Each row has a class, written after it.
-21; -11; 0; 3; 1; -16; 22; 25; 16; 14; 22; 29; -19; -41; -37; 34; 15; 8; 7; -9; 16; 16; 14; 6; -5; 10; 65; -23; 9; 29; 11; -8 => gelat
-23; -36; -22; -14; -29; 4; -49; -12; 51; -60; 3; 56; 42; 12; 22; 13; 5; 35; -32; -34; 19; 26; -44; -5; -21; -14; -22; -7; 2; -22; 17; 6 => tora
-1; 12; 8; -14; 7; -23; 31; 21; 19; 6; -20; 27; 20; -9; 10; 3; 49; -9; -14; -13; 21; -1; 28; 0; -3; -24; -7; 5; -12; 19; 31; -30 => fovi
-7; -29; -32; -4; 7; 24; -34; -28; 28; -56; -10; 12; 16; 3; -7; -20; -18; 33; 3; -20; -8; 34; -21; 13; -10; 24; -12; 13; -1; -24; -1; 26 => mip
8; -41; -24; 9; 24; 24; -20; 16; 19; -13; -32; 2; -22; -14; 5; -24; -15; 13; 45; 2; -23; 4; -12; 5; -8; 60; 12; -12; 6; -5; -16; 25 => gelat
-2; -31; 12; -11; -1; -12; 16; 19; 55; -11; -54; 33; -17; -13; -7; -6; -3; 11; -11; 1; -23; -3; 28; 5; -15; 50; 18; -9; 33; 11; 15; -26 => Zipal
-9; -16; -29; 0; 6; 22; -26; -1; 21; -4; 13; 15; -24; -19; -4; 3; 17; 31; 43; -3; 20; 29; -18; 19; 0; 13; 20; -12; -14; 2; -4; 18 => mip
-8; 9; -1; 3; -12; 19; 15; -13; -37; 52; 66; -39; -24; -22; -43; 9; 3; 3; 32; 9; -15; -3; 19; 25; 30; -33; 17; 11; -17; -4; -15; 23 => tunod
2; 11; 5; -19; -5; -10; 7; 0; 15; 1; -7; 6; 24; 9; 17; -14; 32; -3; -5; -34; 2; -3; 21; -5; 5; -42; -21; 19; -25; 1; 18; -11 => duri
-17; -7; -15; 0; 21; -3; 1; 20; 38; -18; -22; 31; 8; -2; -29; 6; 22; 14; -6; -17; 10; 31; 7; 10; -7; 24; 34; -13; 8; 9; 3; -10 => mip
-3; 16; 15; 12; 20; -24; 40; 27; -3; 8; -26; 9; 9; -13; -28; 9; 7; -17; -4; 2; -19; -7; 24; -7; -7; 42; 33; -9; 31; 19; -2; -13 => Zipal
0; 14; 5; -8; 3; -10; 16; 0; 14; 3; 2; 8; 12; -7; 6; -8; 35; -3; -10; -6; -13; -4; 17; -3; -5; -20; -7; 11; -13; 2; 22; -13 => tunod
-20; 26; -1; -5; -35; -7; 9; -16; -23; 10; 68; 6; 12; -36; -22; 33; 11; 5; 19; -23; 30; 25; -11; 14; 3; -53; 31; 2; -26; 11; 9; 11 => dod
-15; -8; -2; 10; 47; 4; 17; 22; 34; -26; -18; 33; -26; -26; -18; 28; 8; 8; 2; 15; -8; 16; 18; -8; -6; 50; 24; -15; 42; 12; 12; -26 => ruzin
8; -4; -6; 26; 22; 37; 25; -24; -46; 55; 64; -72; -79; -41; -65; -1; -34; 0; 60; 48; -56; -21; 24; 18; 38; 38; 38; 1; 15; -8; -48; 40 => tunod
-3; -8; -20; -2; 8; 15; -25; 1; 21; -19; -16; 15; 30; 7; 23; -16; 9; 6; 23; -7; -7; 8; -28; 2; -5; -1; -16; -5; -15; -13; -3; 13 => tunod
-3; -18; 10; 14; -4; -2; 19; 11; -7; 1; 6; 10; 0; -31; -20; 21; -17; -4; 10; -7; -15; -8; 15; 0; -2; 33; 39; -8; 23; 6; -4; 15 => gelat
-8; -25; -14; 5; 11; -3; -5; 13; 28; -35; -47; 24; 31; 1; -17; -17; -15; 10; -5; -21; -20; 13; 0; 2; -13; 42; 8; -5; 21; -6; -2; 9 => gelat
-13; 40; 34; -18; 9; -46; 24; 56; 46; -24; -72; 64; 86; 20; 30; 35; 38; -31; -41; -21; 28; 7; 24; -18; -25; -32; 9; -13; 13; 17; 52; -52 => Zipal
2; -22; -9; 1; 0; 25; -8; -21; -4; -4; -4; -24; -10; 3; -12; -18; -27; 14; 22; -3; -28; -1; 4; 18; 7; 17; -7; 6; 10; -28; -11; 26 => Zipal
-29; 18; 21; -14; -10; -29; 34; 38; 21; 30; -12; 24; 9; -7; -29; 13; 33; -1; -3; -18; 10; 16; 32; 15; -2; -28; 24; -18; 3; 17; 11; -22 => tora
3; -3; -19; 10; -23; 23; -25; -21; -36; 15; 41; -29; -3; -9; -6; -15; -8; 11; 42; 0; 2; 1; -27; 14; 17; -14; -4; 7; -37; -11; -21; 38 => zuzod
-24; -23; -24; -14; 24; 17; -18; 5; 49; -33; 1; 45; -8; -14; -6; 38; 18; 27; -5; -13; 19; 34; -6; -2; -5; 2; 6; -7; 14; 2; 24; -18 => duri
-10; 28; 43; 0; -25; -36; 45; 45; -10; 45; -19; -1; 31; -4; -13; 6; 19; -26; 7; -20; -2; -7; 41; 12; 8; -37; 19; -10; -8; 13; 4; -15 => tora
14; -41; -28; 9; 15; 41; -35; -23; 5; -26; -10; -17; -35; -12; 1; -27; -35; 22; 36; 18; -28; 1; -25; 4; 3; 61; -18; 4; 1; -22; -25; 37 => zuzod
4; 17; 19; -1; 6; -17; 39; 16; -6; 32; 12; -14; -21; -21; -20; -2; 31; -16; 3; -5; -7; -11; 43; -1; 10; -12; 22; 7; -20; 20; 8; -16 => zuzod
7; -43; -8; -7; -10; 22; 1; -14; 22; -16; -7; 3; -17; -17; -18; -23; -29; 19; 20; -5; -31; -7; 16; 17; 11; 45; -3; 4; 22; -3; -9; 15 => fovi
-20; -23; -5; 6; -1; -4; 12; 20; 15; 17; -15; 9; -4; -13; -32; 4; 0; 14; 20; -14; -12; 8; 16; 19; 3; 13; 20; -11; 16; 4; -3; 4 => gelat
2; -8; -6; -4; 11; 3; -10; 16; 16; 0; -28; 6; -9; -3; 15; -14; 7; 5; 27; -3; -5; 5; 0; 7; -11; 21; 6; -4; -11; 0; 1; 8 => Zipal
14; -11; 18; 26; 30; -3; 44; 51; -19; 37; -27; -17; -49; -40; -27; 3; 2; -26; 35; 33; -38; -16; 37; 3; 9; 77; 48; -14; 24; 34; -22; -10 => ruzin
-5; 27; 11; 13; 1; -17; 22; 11; -21; 7; -3; -7; 21; -10; -29; -1; -9; -8; 14; -11; -9; 9; 5; 8; -3; 11; 21; 9; 4; 10; -8; 9 => dod
22; -1; 11; 27; -1; 22; 19; -21; -49; 9; 7; -53; 4; -6; -9; -19; -49; -19; 40; 12; -48; -37; 15; 10; 25; 26; -17; 10; 19; -30; -34; 39 => fovi
17; 22; 25; 24; 18; -1; 30; 0; -39; -8; -13; -13; 26; -12; 5; 18; -27; -30; 3; 3; -32; -23; 19; -17; 11; 22; -6; 14; 20; -7; -2; -3 => ruzin
7; 19; 10; 12; -17; -13; 14; 24; -34; 36; 0; -15; 20; -10; 7; -7; 8; -21; 37; 0; -3; -20; 2; -1; 5; -12; 18; -8; -20; 14; -13; 15 => gelat
18; -15; -12; 20; 21; 45; -4; -29; -30; -25; 30; -22; -24; -26; -3; 17; -39; 4; 24; 22; -24; -14; 6; -5; 18; 40; -12; 15; 23; -22; -7; 21 => fovi
38; 29; 29; 24; 8; -1; 63; -13; -82; 56; 31; -64; -38; -41; -21; -10; -12; -33; 39; 22; -37; -40; 56; 8; 32; 19; 18; 24; -4; 14; -12; 18 => fovi
-19; 8; -11; -20; -9; -6; -7; 22; 19; 5; 2; 31; 25; 1; 5; 2; 35; 12; 19; -23; 37; 17; -10; 12; -7; -29; -1; -11; -25; 17; 11; 1 => fovi
-4; 28; 17; -10; 2; -15; 6; 22; 12; -25; -34; 32; 66; 20; 29; 31; 16; -24; -28; -18; 12; -3; 9; -22; -13; -29; -10; -3; 8; -3; 33; -27 => Zipal
-9; 11; -5; 3; -22; -14; -15; -11; 5; -29; 2; 9; 52; 16; -3; -15; 2; 10; -12; -16; 6; 8; -21; 0; -4; -19; -16; 8; -8; -8; 5; 8 => zuzod
-17; 54; 39; -9; -41; -40; 16; 28; 15; -5; -27; 22; 109; 37; 30; -8; 33; -18; -5; -35; 10; -20; 15; -10; -8; -71; -35; 3; 3; -8; 18; -12 => duri
-3; -46; -45; -6; 21; 52; -47; -51; 18; -63; 17; 11; -19; -15; 5; 13; -33; 41; 10; 0; -12; 27; -26; 0; -2; 32; -28; 17; 16; -36; 9; 27 => Zipal
-18; 29; 29; -6; -43; -37; 12; 23; -3; 0; 9; 33; 79; 1; 11; 24; 20; -11; -17; -47; 26; 7; -1; -2; -7; -58; 9; -3; -19; 7; 22; -4 => tora
-12; -56; -58; -11; 12; 52; -65; -30; 41; -45; 8; 14; -37; -7; 10; -20; -11; 55; 44; -9; 5; 42; -50; 19; -10; 29; -18; 4; -14; -22; -10; 36 => dod
9; -3; 18; -11; -27; -7; 19; -3; 12; 6; -2; 8; 12; -12; -8; 2; 1; -1; 6; -13; -6; -7; 25; 10; 9; -5; 10; 4; 9; 11; 6; -4 => mip
-1; -12; -37; -6; -11; 26; -42; -26; 4; -16; 15; -3; 13; 1; 12; -16; 2; 21; 37; -17; -2; 13; -39; 6; 8; -14; -16; -1; -24; -17; -13; 35 => duri
-3; 9; -2; -13; -7; -6; 19; -14; -11; 25; 42; 0; -24; -22; -19; -2; 39; 8; 0; -5; 15; 11; 26; 11; 15; -39; 8; 17; -27; 13; 16; -8 => ruzin
-9; -16; 15; 5; 5; -10; -4; 40; 53; -40; -64; 52; 54; 8; 15; 11; -4; -4; -25; -18; -18; 1; -2; -12; -29; 39; 11; -16; 25; -8; 19; -15 => tunod
10; -40; -4; -2; -13; 19; 4; -16; 9; 4; -8; -12; -27; -21; -21; -19; -27; 12; 21; -11; -41; -7; 22; 14; 20; 35; 4; 9; 8; -5; -19; 15 => duri
-28; 31; 19; -18; -1; -48; 34; 60; 44; 16; -13; 63; 34; -16; -21; 45; 62; -11; -19; -20; 41; 23; 24; 6; -18; -24; 71; -32; 8; 45; 42; -41 => Zipal
-5; -43; -41; -3; -9; 49; -53; -57; 12; -44; 25; -13; 0; 13; 0; -27; -39; 47; 22; -18; -28; 14; -35; 16; 15; 4; -48; 14; 6; -51; -19; 45 => tora
8; 13; 6; 17; 5; -3; 28; 4; -29; 0; 1; -14; 20; -18; -31; -7; -18; -12; 11; -2; -20; -9; 12; 4; 5; 30; 15; 3; 13; 1; -11; 16 => fovi
2; 5; -10; 14; 10; 14; 11; -3; -27; 32; 37; -17; -40; -39; -23; 10; 12; 7; 58; 12; 3; 12; 4; 19; 15; 15; 37; -5; -11; 15; -15; 24 => mip
-6; -9; -32; 0; -4; 19; -17; -15; -14; 16; 40; -12; -18; -22; -10; -5; 7; 21; 49; -5; 9; 10; -16; 14; 13; -13; 13; -3; -27; 4; -14; 31 => gelat
-4; 22; 26; 14; -17; -10; 47; 5; -50; 70; 50; -46; -26; -29; -54; 12; 6; -15; 33; 12; -2; -13; 43; 24; 35; -23; 41; 0; -9; 16; -18; 15 => zuzod
-4; -6; -17; 10; -3; 14; 7; -1; -37; 55; 64; -28; -71; -44; -46; 10; 18; 6; 50; 21; 5; 10; 5; 23; 26; 4; 49; -9; -29; 23; -24; 23 => zuzod
0; -8; -23; 7; 6; 28; -14; -11; -17; 5; 13; -16; -15; -18; -6; -9; -10; 14; 49; -5; -7; 12; -21; 14; 5; 19; 5; 7; -17; -5; -21; 32 => dod
-11; -44; -24; -10; 5; 28; -38; -16; 53; -47; -37; 18; 20; 23; 12; -14; -12; 33; 6; -22; -6; 22; -13; 16; -4; 10; -34; 4; 11; -34; 1; 16 => mip
15; 16; 39; 8; -28; -23; 56; 18; -51; 78; 38; -31; -44; -43; -34; 14; 6; -25; 30; 17; -14; -25; 52; 16; 23; 1; 57; 3; -1; 41; -3; -4 => Zipal
-19; -43; -18; -5; 17; 13; -6; 18; 56; -29; -51; 28; 12; 2; -12; -2; -4; 21; 3; -14; -11; 14; 3; 17; -7; 35; -7; -14; 25; -13; 5; -2 => fovi
9; -28; 13; 18; 45; 8; 32; 31; 9; 7; -8; -1; -64; -40; -30; 35; 0; -11; 3; 37; -18; -10; 35; -10; 5; 71; 32; -8; 42; 19; 2; -21 => zuzod
-23; 0; -23; 4; 11; -1; 3; -2; 4; -3; 32; 19; -9; -26; -50; 6; 18; 27; 9; -4; 11; 36; -4; 16; 6; 11; 35; -1; 3; 16; 1; 5 => ruzin
19; -36; -11; 26; 26; 27; -13; -24; -8; -36; -27; -28; -7; 3; 3; -29; -50; 2; 12; 8; -58; -17; -8; -6; 5; 69; -22; 18; 28; -31; -31; 30 => duri
12; -29; 10; 11; -5; 0; -1; 9; 10; -31; -33; 14; 41; -2; 17; 5; -27; -8; -8; -25; -22; -20; -2; -13; -11; 36; 4; -1; 23; -10; 4; 12 => gelat
-3; -30; -24; -1; 5; 36; -27; -30; 13; -20; -2; -18; 11; 16; -6; -19; -25; 20; 12; -9; -36; -1; -15; 13; 10; 5; -37; 11; 4; -41; -17; 30 => tunod
14; -5; -12; 19; -4; 24; -3; -15; -47; 36; 45; -45; -55; -32; -29; -7; -17; 3; 59; 20; -18; -7; -8; 14; 21; 25; 20; -4; -17; 1; -34; 39 => zuzod
-27; -24; -11; -12; 4; -3; -11; 26; 59; -40; -12; 59; 26; -8; -6; 25; 16; 17; -12; -25; 22; 25; -2; 6; -18; 12; 25; -20; 16; 7; 23; -6 => fovi
-8; 22; 1; -10; -4; -11; -25; -5; 24; -67; -35; 49; 114; 32; 54; 8; 8; -2; -27; -28; 30; 14; -29; -18; -10; -52; -52; 13; -4; -20; 36; -12 => ruzin
19; 6; 18; 7; 13; -14; 36; 10; -19; 14; -25; -7; 10; -10; 5; -11; 17; -20; -5; -4; -17; -17; 30; -8; 9; 9; -14; 20; -1; 10; 7; -15 => ruzin
9; -39; -10; 19; 17; 27; -10; -15; 8; -32; 3; -5; -24; -17; -9; 8; -30; 12; 18; -1; -28; -2; -3; 2; 0; 66; 13; -1; 30; -15; -19; 26 => mip
-32; -2; -19; -11; 5; -11; -8; 14; 49; -29; -9; 51; 23; -3; -27; 11; 30; 30; -9; -23; 30; 45; -11; 10; -19; 2; 21; -14; 7; 13; 14; -11 => mip
